Below is a small trained network, with its code and all its weights. Each question gives an input and a class and asks what happens when units are switched off, that is, made to give their printed mean instead of their output.

import numpy as np


def w(rows, s, z=0):
    codes = np.array(rows[::2]) - 128.0
    scale = np.full(codes.shape[1], s)
    scale[-1] = z or s
    return codes * scale


def norm(h):
    return h / np.sqrt((h * h).mean(-1, keepdims=True) + 1e-5)


def f(y):
    return y / 2 * (1 + np.tanh(0.7978845608 * (y + 0.044715 * y**3)))


def log_softmax(a):
    a = a - a.max(-1, keepdims=True)
    return a - np.log(np.exp(a).sum(-1, keepdims=True))


def net(x, mask):
    res = np.array(x, float).reshape(1, 6) / 4 @ E
    u = 0
    for l in range(4):
        y = f(norm(res) @ A[l][:, :-1].T + A[l][:, -1])
        res = res + np.where(mask[u : u + 5], y, B[l][:, -1]) @ B[l][:, :-1]
        u += 5
    return log_softmax(norm(res)[-1] @ U[:, :-1].T + U[:, -1])


A, B = {}, {}
E = w([
[159,189,214,188,219],'x0',
[36,98,80,254,84],'x1',
[87,183,174,95,140],'x2',
[102,129,133,89,212],'x3',
[110,160,203,11,115],'x4',
[167,217,35,78,173],'x5',
],0.0074)
A[0] = w([
[171,193,8,157,121,20],'0.n1',
[160,95,189,141,255,31],'0.n2',
[152,170,22,93,129,87],'0.n3',
[68,76,62,115,180,145],'0.n4',
[161,179,25,138,158,2],'0.n5',
],0.009,0.0051)
B[0] = w([
[238,117,1,186,165,223],'0.n1',
[173,222,150,173,29,228],'0.n2',
[224,117,48,105,185,250],'0.n3',
[56,95,207,141,175,238],'0.n4',
[185,142,44,194,229,181],'0.n5',
],0.0086,0.0024)
A[1] = w([
[243,113,117,210,151,117],'1.n1',
[143,127,127,163,103,2],'1.n2',
[51,145,110,213,210,23],'1.n3',
[102,231,189,139,243,108],'1.n4',
[222,169,3,154,74,63],'1.n5',
],0.0067,0.0044)
B[1] = w([
[133,248,138,204,70,254],'1.n1',
[134,115,60,188,140,77],'1.n2',
[127,103,88,2,113,147],'1.n3',
[83,157,169,190,151,243],'1.n4',
[137,234,167,145,111,253],'1.n5',
],0.0063,0.0026)
A[2] = w([
[93,76,116,160,121,3],'2.n1',
[74,196,196,110,112,175],'2.n2',
[211,109,91,135,9,85],'2.n3',
[3,209,76,128,133,83],'2.n4',
[163,169,156,2,93,161],'2.n5',
],0.0085,0.0039)
B[2] = w([
[137,80,122,177,103,125],'2.n1',
[64,190,198,125,167,234],'2.n2',
[60,211,158,106,134,190],'2.n3',
[48,92,221,61,169,155],'2.n4',
[168,19,210,2,148,253],'2.n5',
],0.008,0.0041)
A[3] = w([
[164,178,144,120,153,74],'3.n1',
[73,151,32,190,204,97],'3.n2',
[63,92,97,198,47,55],'3.n3',
[156,211,136,59,164,78],'3.n4',
[80,97,1,109,68,3],'3.n5',
],0.0095,0.005)
B[3] = w([
[102,125,123,164,110,166],'3.n1',
[98,163,137,37,189,254],'3.n2',
[95,110,125,163,66,233],'3.n3',
[69,108,114,125,26,246],'3.n4',
[50,127,95,159,245,155],'3.n5',
],0.012,0.0032)
U = w([
[60,42,130,202,19,120],'0',
[206,163,22,132,170,146],'1',
[61,133,247,85,126,186],'2',
[94,56,87,121,138,63],'3',
[189,202,164,214,96,151],'4',
[211,78,114,8,81,158],'5',
[89,135,36,132,169,128],'6',
[169,87,108,145,104,6],'7',
],0.018,0.011)

Each question gives the input, the list of numbers given to net, and the class t.
The units are the neurons (one row each of A and B). Each row of codes is followed by its name. A weight is (code - 128) times the scale printed after its matrix; where a second scale follows, it is the last column's (A, B and U).
mask holds one flag per neuron, layer by layer. A switched-off neuron (its flag False) gives its mean, the last column of its row in B, instead of its output. The means were averaged over made-up inputs and are rounded, as every weight is.
A unit's drop is (log p(t) with every unit on - log p(t) with that unit switched off) / (log p(t) with every unit on - log p(t) with every unit switched off).
The circuit of an input: a set's keep is (log p(t) with only the set's units on - log p(t) with every unit switched off) / (log p(t) with every unit on - log p(t) with every unit switched off). Starting from the 12 units with the biggest drops (on a tie, the unit counted first), units are removed one at a time, each time the one whose removal leaves the highest keep (on an exact tie, the one counted first), for as long as the keep stays at least 0.8.
units of the circuit, in order: the units of the circuit, biggest drop first
top k neurons: the k neurons with the biggest drops, biggest first
top k neurons in layer l: the k neurons of layer l with the biggest drops, biggest first
drop when u is switched off: that unit's drop, to one decimal
input [-5,3,4,0,-7,6], class 1: units of the circuit, in order	(0.n1)
input [-5,0,-3,-7,-2,0], class 4: top 3 neurons	(1.n5, 2.n3, 3.n4)
input [7,7,0,5,-6,-4], class 2: top 2 neurons in layer 3	(3.n2, 3.n4)
input [-8,1,1,5,0,1], class 3: top 2 neurons in layer 0	(0.n4, 0.n3)
input [-2,0,-7,-5,-7,0], class 4: top 3 neurons in layer 1	(1.n1, 1.n5, 1.n3)
input [-6,-1,3,7,-4,3], class 1: top 3 neurons	(0.n3, 0.n1, 0.n5)
input [-8,-4,4,-4,-5,2], class 1: top 2 neurons	(0.n1, 0.n3)
input [-8,3,-4,-4,-7,3], class 6: top 2 neurons in layer 0	(0.n4, 0.n2)
input [0,7,-5,8,-1,-2], class 2: top 3 neurons	(0.n4, 0.n1, 3.n4)
input [-1,-7,3,-4,6,-4], class 5: top 3 neurons	(2.n5, 0.n4, 1.n1)
input [1,-7,3,-2,3,-7], class 5: top 2 neurons in layer 1	(1.n1, 1.n5)
input [-8,2,6,-2,-7,2], class 6: top 2 neurons	(3.n5, 0.n4)
input [-1,8,5,5,-6,-1], class 2: top 2 neurons in layer 3	(3.n2, 3.n4)
input [7,-8,-4,2,-2,-5], class 4: top neuron in layer 0	(0.n2)
input [-4,-5,-5,-4,-7,-2], class 4: drop when 1.n5 is switched off	0.3
input [4,-6,-4,8,-4,-2], class 4: drop when 0.n2 is switched off	0.6
input [3,-7,-6,5,-3,-2], class 4: drop when 0.n5 is switched off	-0.1
input [7,-7,7,-1,-6,-8], class 4: top 2 neurons in layer 0	(0.n2, 0.n4)
